Here is a tiny trained network, its code and every weight. The questions are about switching its units off for an input and a class, where a switched-off unit gives its printed mean instead of its output.

import numpy as np


def w(rows, s, z=0):
    codes = np.array(rows[::2]) - 128.0
    scale = np.full(codes.shape[1], s)
    scale[-1] = z or s
    return codes * scale


def norm(h):
    return h / np.sqrt((h * h).mean(-1, keepdims=True) + 1e-5)


def f(y):
    return np.maximum(y, 0)


def log_softmax(a):
    a = a - a.max(-1, keepdims=True)
    return a - np.log(np.exp(a).sum(-1, keepdims=True))


def net(x, mask):
    res = np.array(x, float).reshape(1, 7) / 4 @ E
    u = 0
    for l in range(2):
        y = f(norm(res) @ A[l][:, :-1].T + A[l][:, -1])
        res = res + np.where(mask[u : u + 8], y, B[l][:, -1]) @ B[l][:, :-1]
        u += 8
    return log_softmax(norm(res)[-1] @ U[:, :-1].T + U[:, -1])


A, B = {}, {}
E = w([
[148,255,187],'x0',
[31,136,79],'x1',
[97,149,242],'x2',
[126,72,137],'x3',
[96,95,119],'x4',
[133,148,107],'x5',
[81,86,155],'x6',
],0.0089)
A[0] = w([
[113,8,165,4],'0.n1',
[197,162,24,79],'0.n2',
[118,172,106,84],'0.n3',
[187,103,188,244],'0.n4',
[149,134,123,10],'0.n5',
[74,162,94,22],'0.n6',
[130,102,102,82],'0.n7',
[124,187,102,25],'0.n8',
],0.015,0.0027)
B[0] = w([
[130,2,63,254],'0.n1',
[210,50,145,250],'0.n2',
[94,93,65,174],'0.n3',
[53,156,217,249],'0.n4',
[126,158,170,132],'0.n5',
[53,143,140,182],'0.n6',
[194,109,232,166],'0.n7',
[105,40,34,180],'0.n8',
],0.009,0.0057)
A[1] = w([
[172,15,94,224],'1.n1',
[125,142,124,35],'1.n2',
[254,125,81,163],'1.n3',
[107,29,217,90],'1.n4',
[109,47,187,86],'1.n5',
[174,97,175,40],'1.n6',
[70,93,107,1],'1.n7',
[110,109,141,42],'1.n8',
],0.0095,0.0027)
B[1] = w([
[179,91,66,254],'1.n1',
[126,145,127,128],'1.n2',
[240,187,168,187],'1.n3',
[124,83,112,208],'1.n4',
[72,46,1,188],'1.n5',
[75,113,140,150],'1.n6',
[99,188,143,152],'1.n7',
[161,114,112,133],'1.n8',
],0.0082,0.0085)
U = w([
[113,22,44,164],'0',
[238,204,159,241],'1',
[5,198,61,2],'2',
],0.014,0.0049)

Each question gives the input, the list of numbers given to net, and the class t.
The units are the neurons (one row each of A and B). Each row of codes is followed by its name. A weight is (code - 128) times the scale printed after its matrix; where a second scale follows, it is the last column's (A, B and U).
mask holds one flag per neuron, layer by layer. A switched-off neuron (its flag False) gives its mean, the last column of its row in B, instead of its output. The means were averaged over made-up inputs and are rounded, as every weight is.
A unit's drop is (log p(t) with every unit on - log p(t) with that unit switched off) / (log p(t) with every unit on - log p(t) with every unit switched off).
The circuit of an input: a set's keep is (log p(t) with only the set's units on - log p(t) with every unit switched off) / (log p(t) with every unit on - log p(t) with every unit switched off). Starting from the 12 units with the biggest drops (on a tie, the unit counted first), units are removed one at a time, each time the one whose removal leaves the highest keep (on an exact tie, the one counted first), for as long as the keep stays at least 0.8.
circuit, biggest first: the units of the circuit, biggest drop first
unit that matters most: the unit with the biggest drop
k most important neurons: the k neurons with the biggest drops, biggest first
top k neurons in layer l: the k neurons of layer l with the biggest drops, biggest first
drop when u is switched off: that unit's drop, to one decimal
input [-2,-4,7,2,-1,-1,-8], class 2: unit that matters most => 0.n4
input [2,-4,-8,6,-8,2,3], class 1: circuit, biggest first => [1.n3 0.n1]
input [4,1,0,-7,-3,-5,-1], class 2: circuit, biggest first => [1.n3 1.n1]
input [1,-8,-7,6,3,-6,-5], class 1: 3 most important neurons => [1.n3 0.n1 0.n8]
input [-1,5,4,0,6,2,-8], class 2: circuit, biggest first => [0.n1 0.n2]
input [-2,-8,7,-4,4,-5,-5], class 2: top 2 neurons in layer 0 => [0.n4 0.n2]
input [5,-1,-5,1,8,6,8], class 2: top 2 neurons in layer 0 => [0.n2 0.n1]
input [-5,8,4,-2,-6,-6,-7], class 2: 2 most important neurons => [0.n1 0.n2]
input [-5,-1,7,-7,-2,-2,-2], class 2: 3 most important neurons => [0.n4 0.n2 1.n1]
input [-2,-2,-2,-8,7,3,-8], class 1: 3 most important neurons => [1.n3 0.n1 1.n5]
input [3,6,-4,0,1,0,4], class 2: top 2 neurons in layer 0 => [0.n1 0.n6]
input [0,-3,5,-5,6,6,-1], class 2: top 2 neurons in layer 1 => [1.n3 1.n1]
input [-1,-1,-4,3,-5,-5,-4], class 1: drop when 0.n1 is switched off => 0.2
input [-4,-3,-7,-5,-1,-6,-6], class 1: drop when 1.n3 is switched off => 0.2
input [5,4,3,1,-1,-2,2], class 2: unit that matters most => 1.n3
input [-1,5,7,-2,7,3,-7], class 2: drop when 0.n1 is switched off => 0.1
